Each row comes from the steps of one walk. Every step used is in the known rows, and no mark comes twice. Write the walk behind each row, first mark first.
Each row is shifted at random along 7 fixed directions that mean nothing.
Known rows
bapa > kenaz > vunov > vofa > gola > soruz: [  73   47  119  -48  -27 -256   60   46  -83  175  -34   42  -14  -41
  120  -40   66   52  177  -75   56 -109  -58  -23   69  -80  -24   10
   87  281 -128  -79  -39   35  -53 -123  -24  -56   47  109    1  -74
   38 -175    6]
divil > vofa > gola > soruz > gavazug > bapa > kenaz > vunov: [  17 -110    2 -150  142  102  159 -296 -100    8 -236  -29 -174   42
   45 -211 -234   54  -12  223  294  -14  195   78 -152  -21  -12    3
  -58   23  181  123 -132   35 -354   51  221   37 -210  227  -12  149
   78  175  376]
vofa > gola > soruz > bapa > divil > gavazug > kenaz > vunov: [  66  169  123  -25  -23  146  193 -318  -73 -156   14  -31 -184 -383
  131   18   52 -312   65  346   52  125  359   94 -290 -152 -113  -16
   24   99   -2   81 -368  247 -287 -168  103   62  -13  -33   44  -22
 -128  189  143]
gemosos > divil > soruz > gavazug > bapa: [  85   -9  -32   21  -66  161  -21  -75  -79 -234   50  -34  -36   19
  -41   50  116  -41   86   41 -289  -33 -187  -26   43   40 -114   -9
 -112 -211  -65   44   58   39   32 -106 -121 -171    0 -176  -46    8
  -21   42  -45]
soruz > bapa > divil > gavazug > kenaz > vunov > gola: [ 141 -123   49 -156  -22   89  -62   59 -108  142  135  -59    9  110
  105  -29  -77   56   59   40   -2 -123 -281   40  -57  160   13   25
 -128 -119  173 -100   43  285 -170   29   57 -111 -222   11  -44  323
  -62  173  119]
gavazug > bapa > kenaz > vunov > soruz: [ 189   77   40  -91  124   67  -71  -44  -66  180  -20  100    9  -35
   92  -61   74   -8  243 -177  142 -134 -249   39   -5  153 -145  -20
  119  405 -138 -142   67  -20 -290 -222 -172 -197  116  161   21  150
   -1 -203  122]
bapa > vofa > vunov > gemosos: [  22  -40   18  112 -122 -466  108  144 -254  151 -231   76 -189   69
 -158  -62  -71  189   29 -159   11  -68   57 -137   88 -275  169  147
  -38  -74 -264  -13  -61  -66 -145  -55  177  -67   69   77  -46  142
  118 -140 -241]
gemosos > divil > vofa > gola > soruz > gavazug: [  97 -162  208    4 -456 -132  282    2 -138 -112  103   23 -207  260
 -103  -36  -17  140  158  222 -419  115  -82  -79  201 -141  -77   42
  -51 -304  -74   89  168  -17  379  119  -96  -70 -162  -19   64 -310
  365   -4   54]
kenaz > vunov > bapa > gola: [-182   26 -165   86  192  131 -249   -9  200  194 -124  -36  285  -23
   61 -120  -95   63 -168 -319  325  -98   86  -69   54   96   29  -98
   69  286  170    1   76  -86 -193  124  231   73   54  210   -2  194
  -55  -80   40]
soruz > bapa > divil > vofa: [  80 -131  -96  115 -413 -284  -10  -21 -256  258 -203   54 -167  122
  -37 -165   -5  206   90 -362  -99 -134 -136 -189  272 -318  120   39
 -129 -196 -302  -21 -104  -42  109  -40  296 -185 -106   13  -80  240
  116  -45 -228]
soruz > bapa > gola > vofa > vunov > gemosos > divil > gavazug > kenaz: [ -24  -94   -4   41   49    5  -79  -56   75   64  -11  -30   31  130
   18   -5  -15   63 -106   44   28  -32 -114  -23  -77   44   53   58
 -129 -200  138    5   45  141   79  139   30  -58 -152  -78  -29  102
  -41   83    2]
vofa > vunov > gola > soruz > bapa > divil > gavazug > kenaz: [ 133   93  -39  112 -154   79  -38 -118   -8  195 -106  148  -29  -43
   36  -44  113  -42  138  -60  124  -46  -74  -60  -28 -207 -126  -58
   82  205 -184 -120  -99   45 -159 -167 -153 -121  168  112  171  -19
    9 -140   29]
gavazug > soruz > bapa > kenaz > vunov > gola: [ 187  -41  133  -48 -178 -106  124   -3 -196  232  -17 -140 -226  -37
  142 -140 -143    7   53  120  117   -3  -71   62  -84   28   -6   84
  -38  106  -15    4  -95  207 -293  -75  153   27 -152  190  -51  196
   59  114   77]
divil > vofa > gola > soruz: [ -85  -24  -78  -51  -21 -208  139 -134  -21   91  -78  170  112   69
   10   -1  101  135   62 -167  -12  -97  -10  -83  -60  -82   16   26
   28 -114  -85  -56   48  -81  123  -78   66 -224  -10  -51 -113  -64
   -8 -176  -88]
kenaz > soruz > gemosos > gola > vofa > vunov > bapa > divil > gavazug: [  24  250  173   98 -200  -15  224  -36  -30   -7  231   55  -52 -167
  104    4  291 -224   78  308 -307   60 -120   17 -254 -105 -165  -18
  -17   53 -146 -148  -43  211  187 -214 -239 -134   90 -223  171 -294
   -2  -48   23]
bapa > vofa > gola > soruz: [ -67   29  170 -140   42 -217  121   45  -31 -150  242   39  117 -131
    4  211  141  -63  139  -87 -133 -117  122    8   -7  -78   81  -18
   77   -8 -120  -78  -50  134  243  -62  -61  -52   -4 -164 -124 -236
 -110  -48 -170]
gemosos > gola > vofa > vunov: [  71  176  219 -217  -36 -169  236  167 -125   -9   76   32 -193 -123
  -11  271  109 -247  -28  350 -149  160  295   78  -38 -157  113  126
   99  240    1  -22    0   81  237 -143   53  155   48   -9   78 -105
 -137  -16   55]
kenaz > vunov > bapa > vofa > gola: [-218   59  110  125  -97 -244  158 -270  -23  102  -83  -50   28 -142
  149 -199  -22   -6  -44   57   46  -73  147 -100 -225 -159  -23   26
 -121   18   55   41 -187  244 -107   45  506  -78 -213   10  -90  126
  -15   82   24]
gemosos > divil > soruz > bapa > gola: [  61  -75  -23  117 -286  -63   94  -33  -70  157  -66  -80 -120  189
  -46 -122  -33   93   34   12 -120   71  -94  -85   87 -140  -39    5
  -69 -284  -26   45   99   24  157   68  108  -67 -118  -37   46  -87
  171    1  -31]
divil > gavazug > bapa > kenaz > vunov > gemosos: [ 224  141   43  -11   10  161   73  -57 -168  240 -207  174 -169   48
  -58 -158  -40  -21  255   97   53  -71 -118  -30 -110  -17 -166   44
   85  254 -119  -89   86 -106 -435 -202 -103 -127  127  126  185  207
  142 -159  234]
gemosos > gola > soruz > gavazug: [  74  -13  -56  -37 -103   -5   88   88  -45  -12  -17  -22  -29  135
   36   -9   11   48   39   88 -115   25 -123    3   46   58  -26   20
    7 -130  -12  -29  169   12   -2  -91 -196 -104   78   16   51 -103
   88 -114   40]
divil > gavazug > bapa > kenaz > soruz > gemosos > gola > vofa > vunov: [ -44   44 -122   94   99  171  -68 -187  111  146 -102   61   91  -84
   21 -181  101    5  -74 -226  195 -164 -144  -49 -269  -32  -51  -67
  -33  205 -170  -66   38 -144 -236  -81 -209 -200  143   83  -77   13
  -35 -146  -77]
soruz > gavazug > divil > bapa > gola: [ -35   81   38    1   11  108   25  -86  -54 -222   55   -3  -15  -78
  -41   -7   20 -119   88   72 -151  -89  111  -30  -27   72  -45  -22
  -35  -51   -9   36  -21   86  183   12  172  -54  -85 -166  -17   75
  -89  135  -29]
soruz > gavazug > divil > bapa: [ -89  -62    2  -49  -38  262 -107   -2   38 -428  157  -91   39  -97
  -89  134  -83 -126  -76   70 -172   23  216   18  133  129   46  -32
  -70  -97  129  186  -40  -10  105  157  165  153  -82 -153 -102  113
 -150  289  -22]
kenaz > soruz > gavazug > divil > bapa > gola > vofa > vunov > gemosos: [  13  156   81  131  -20 -117  109    9  -96  -81  -61   68 -155  -64
  -16 -119   93  -82  106  156    3  -45   57   -6  -39   17  -69   50
    2   31 -158  -15  -98  -12   97 -120   -7  -28   52  -68  127  -40
   59   -5  -74]
bapa > vofa > vunov > gemosos > divil: [ -27  289   13   79   94  -11  -26  -54   68    9  -92  185   78   -3
  -61   77   54 -119   92  101 -266  109   11  -58  -45   55 -203  -29
  165  184  -36 -110  157 -160  157 -119  -84  -60  207  -65  192  -90
   49 -284   98]
bapa > gola > vofa > vunov > soruz > gemosos > divil > gavazug > kenaz: [  29 -110   64  -83  210  -59   64  130  -57 -245  129  -96 -112  -49
 -124  195  -20  -21 -148  165  -79  137   92   93 -134   15  133  105
  -64 -255   96   97  -41  108   14   77  -86  105  -27 -105 -109  -68
  -85  159 -119]
bapa > vofa > gola > soruz > gavazug > kenaz > vunov: [-141  -40  -58  -14  179  167 -121 -275  166 -137 -101  -93  190 -121
   93 -142 -143   11  -69 -136  235  -94  136  -12 -125   99  -88 -137
   30  124  105   83  -40  -49 -284  100   71   12  -19  192 -127  111
    0   11   65]
soruz > bapa > gola > vofa > vunov: [   6  223   63  -41   88 -277   79 -120 -119  114  -63   43   -4 -197
  214   48  235 -158   14   52   40 -136   53  -33 -149 -184   32   36
  -15  251 -120 -120 -150  228  194 -282  182 -183    1 -153  -11   55
 -242  -85  -59]
gola > vofa > vunov > kenaz > bapa > divil > gavazug > soruz: [ -59  -33   78   82 -274   57   84 -111   -6  -73  188    2   75 -104
   44  -15  166  -64   91  118  -56  -95 -189  -38  -31  -51 -133  -88
 -179   -3  -19  -35 -173  223  -19  -49  -59 -146  -96 -172    7 -150
 -102  149   55]
bapa > vofa > vunov > gola > soruz: [ -76   62  -45  -68  145 -192   84   91  -34  107 -186   74   -5   44
  -45   52 -117   15  -48  134  176   60  226   19  -24 -110   75   34
   98   55  122  -39  -53  -12  -90  -43  143  142   72  138  124  -48
  -30  -66  123]
kenaz > soruz > bapa > gola > vofa > vunov > gemosos: [   9  157   32  109  -68 -124   53  -12   45  286 -107   50  -16   48
  122 -169   -1  -35   43  120  195   59   30  -36  -20  -35 -100  -16
  112  195  -25  -80   31  -71   81  -75  -12   19   60  102  223  -40
  139 -160  110]
soruz > bapa > gola > vofa > vunov > gemosos > divil > gavazug: [ 207   44  146   77 -219 -118   20  274 -135  200  -16  105 -194  198
 -121   54  108   39  106   24 -153  -17 -143  -79  229 -251   48   58
   33   47 -195  -82  141  -45  283  -38 -176   10   78  -34  235 -150
  208 -156  -80]
kenaz > bapa > gola > vofa > vunov > gemosos > divil > gavazug > soruz: [   4   17   42  228 -242   83  -13  124   85  134  -29   72   -2  171
 -134  -98   20   85   37  -38  -17  -18 -141 -128  134  -74  -73  -37
   11  -31 -102  -29  132 -153  172  123 -149   48   47   65  188 -206
  246  -88  -54]
gola > vofa > vunov > kenaz > soruz: [ -21   -5 -109  114 -118 -170   13   71  -59  146 -224   55  -23  -38
  -31  -98   38   47   21  -63  219   75   37  -72  158 -131  -57   -5
   44  306  -96   37  -46 -255 -261 -171    1  -13  220  204   67   -3
   50 -180  -21]
vunov > vofa > gola > soruz > bapa > kenaz > gavazug > divil: [-103  -35  -18   56 -101  103  -79  -83  144  -87   22  -94   91  -16
  113  -86 -193  -15   43   71   73   58  115  -42  210   25  -64 -158
  -21    7  134   96 -170    8  136  222  155  186 -144   38   43  -33
   23  192  128]
gemosos > divil > bapa > gola > soruz > gavazug > kenaz: [ 146 -142  212  125 -434   82  -19  -15   49  -61  207  -37  -79  127
  -64  -93  112   73  272 -179 -230  -63 -220  -80  252  -40 -107  -25
   52    0 -292    3  203    3  277  131 -329 -112  -22   91   35 -218
  284  -87 -121]
kenaz > soruz > gavazug > divil > vofa > vunov > bapa > gola: [ 112  189   22 -152  224  339  -35   99  -12  -76    9  113   43   96
  -90   17  -37 -105  154  141   71   24   33   54  145  192 -191 -183
  205  363  109 -115  174 -173  127  -61  -98   91   81  160  290   16
   81  -29  331]
vunov > vofa > gola > soruz > gemosos: [-118 -208 -175 -149  244 -351   14  242  -33  -39   13  -94  147  224
   89   99 -158  248 -148   82    5   25  -74   45  -16  151  222  127
 -115 -491  274    0   64   91  106   95  141    6 -156 -174 -182   91
  -93   87  -53]
gemosos > divil > bapa > vofa > vunov > gola > soruz: [-136 -249    7  -66   50 -179  -61  203   77   -8   95  -25   69  255
  -93  103  -83  197 -134  -50   49  -36  -57   73  137   59  236   82
  -96 -273  205   -3   73  110  157  252   56  111 -171   27  -43 -121
  -27  115    3]
gavazug > divil > bapa > gola > vofa > vunov: [ -27  131  340 -125 -104 -117  115    9   -4 -155  334   78   -6 -180
   -4  214  271 -218  116   53 -231 -137  125   15    5  -46   52   45
   36  240 -145  -73  -25  206  573    4   48  -27 -114 -229  -48 -178
 -197   60 -138]
bapa > gola > soruz > gavazug > kenaz > vunov > gemosos > divil > vofa: [ 173 -104  192  -22 -132   76  -26   85   24  -16  131  -75 -164   93
  -78  -58  -58  105   77 -170 -155   26 -102   29  186  134    4   50
   82  -59 -129   40  171  -47    4  172 -291   69  -27  203  -19  -21
  313  -83  -88]
vunov > gemosos > divil > soruz: [-120 -109  130   44 -240  124   31   12  221 -224  408  -92  134   59
 -111  181   -9  -19  -89   93 -428  191   -4    3   43  188  -51   13
  -29 -385  163  136  190   29  255  290 -187   90  -82 -250  -88 -283
   54   80  -72]

Write each row's walk
[ 173   52  119  162 -359  -70  161  -82  -82  -15  -27  102 -189   50
  -51  -49  145    3  140  194 -375  171 -254 -104  -81 -158 -247   79
    5  -40 -245    8  137 -102   94 -131 -259 -196  136  -55  103 -156
  238 -199  -53] | gola > vofa > vunov > soruz > gemosos > divil > gavazug > kenaz
[ -32   11  -31  -26  -41  162  -64   32  192   27  119   13  175  241
    8  -10  -27    3   45  103 -238   61 -232   33  -33  289 -155  -32
   87 -149  132  -88  378 -145  550  118 -132    5  -96 -139   90 -153
  113  -63  107] | gavazug > soruz > gemosos > divil > bapa > gola > vofa
[ 186 -169  107   76 -532  127   27  214  -31  170  182   26  -13  303
 -104 -120  -15  162  216   30 -141    1 -463  -87  262  -84 -181 -115
  -18   69 -143 -110  262 -131  150   97 -370  -71   -9   37  205 -212
  360  -65  119] | gola > vofa > vunov > kenaz > bapa > divil > gavazug > soruz > gemosos
[ -19  -39   92   13    3 -204  -23  -36   -5 -158  197 -180  -54 -169
  209   15  121   -5  -60    8 -281  -18 -190  111  -92  134   83  139
 -163 -185  -37   44 -130  279  -17  -24  -38  -63 -102 -236 -224  -24
 -133  101 -131] | gola > soruz > gemosos > divil > bapa > kenaz > vunov > vofa
[  46  -52 -183  -28  252 -261   64   87 -246  -42 -352  -10 -181   11
   18   -3  -18  127  -30  117   81    4  -17   25  -84  -19  118  195
 -163 -326   84   57 -195   82 -394 -192  241  -54  -21   31 -109  260
 -116   76  -77] | gemosos > divil > gavazug > kenaz > vunov > vofa > gola > soruz
[ -15   -9  -18   81  -49   45   73   54   -9 -206   98  -41  -22  -77
  -57   43   90  -54  -78  234 -226  195  -92   23  -68   37 -117    9
  -91  -60   46   93   39  -88 -127  -88 -245  -37  141 -147   12 -199
   24   -1   -9] | gola > vofa > vunov > kenaz > soruz > gemosos > divil > gavazug
[ 179  -80  334 -241 -204  -54  269   37 -133   49  277  -43 -203   59
   66   37  -83  -14  120  311  -18   72   -5   99   72 -113   49   -6
    1  110   36  -27  -54  235   59   78 -138  102 -199  123  100 -128
  102  169  291] | divil > vofa > vunov > gola > soruz > bapa > kenaz > gavazug
[  -7  -52 -105    4   57 -159  -28   89  -67   19   29  -59  -24  -62
   47  -50  114   43   -3 -275  -68 -127 -199   54  -87  151  145  100
  -85 -157 -206  -71  -15  -22   52 -105  -38 -162   10 -154 -264   84
 -125    4 -343] | gavazug > divil > bapa > kenaz > soruz > gemosos > gola > vofa
[ -32 -401   25  -61    4  -22  -80  359    1 -135  242 -171  -50  266
 -194  109 -162  218 -166  -80  -84    0 -103   43  201   64  305  106
 -202 -607  174  131   88   94  226  385  -31  185 -263 -115 -148  -50
   84  287 -194] | vunov > soruz > gemosos > divil > gavazug > bapa > gola > vofa
[  55 -179 -166 -133  293  261 -307  197  115  -56   70  -58  144  118
  -76   33 -211  138  -95 -305  175   -3 -150  145  124  398   67  -44
   88   97  140   24  206 -256 -225  166 -132  118   72   90 -118  176
  -13   21   28] | gavazug > divil > bapa > kenaz > vunov > soruz > gemosos
[  42  -46  170 -109 -205  272   51 -162  118  -80  182  -24   50   16
   52  -20  -20  -50  163   22   -4   44   75  -33   93  -51 -110 -129
  116  134   -8   34   70  -60  120  145  -90   51  -97  143   24  -24
  150   60  179] | divil > vofa > gola > soruz > gavazug > kenaz > bapa
[  83  170  204  -34 -203   87   69 -185   39  -41  267   85  -51 -168
   37  124  103 -199   82   75 -203   45   52   53  -82   30 -121  -42
   85  107 -153  -75  -95  120  247  -38 -108    4  -54 -117   35  -62
  -30   10   20] | gavazug > soruz > bapa > divil > vofa > vunov > gemosos
[-122  191 -116   24  222  191  -21 -232  251  139  -48   27  153 -190
   85  -63   43 -107 -105 -102  265  119  195   30 -192  -42  -82 -122
  169  348   32  -31  -37 -123 -194   -8  -45   33  168   91   61  -51
  -43 -160  148] | divil > vofa > vunov > kenaz > bapa > gola > soruz > gemosos
[  80   15  -81 -122  331 -199  -20  228 -177  -30   -6  -22  -60   41
  -75  259   45   -1    3  -74  -52   -5    5  112  -11  -35  205   75
  -14 -352   -9  -70  -80   70   28 -141   44   32    8 -253  -94   66
 -142   36 -206] | vunov > gemosos > divil > soruz > bapa > vofa > gola
[ -20   12   45   -5 -133  -52   78   72   97  101   93  -76   13   62
   94   37    8  -14 -162  156  -41  111  -78   56 -129   47   20   72
    2   19   46  -46  138   76  193   42  -28   62  -52   16   -7  -56
   17   -7   14] | gavazug > soruz > gemosos > gola > vofa > vunov > bapa
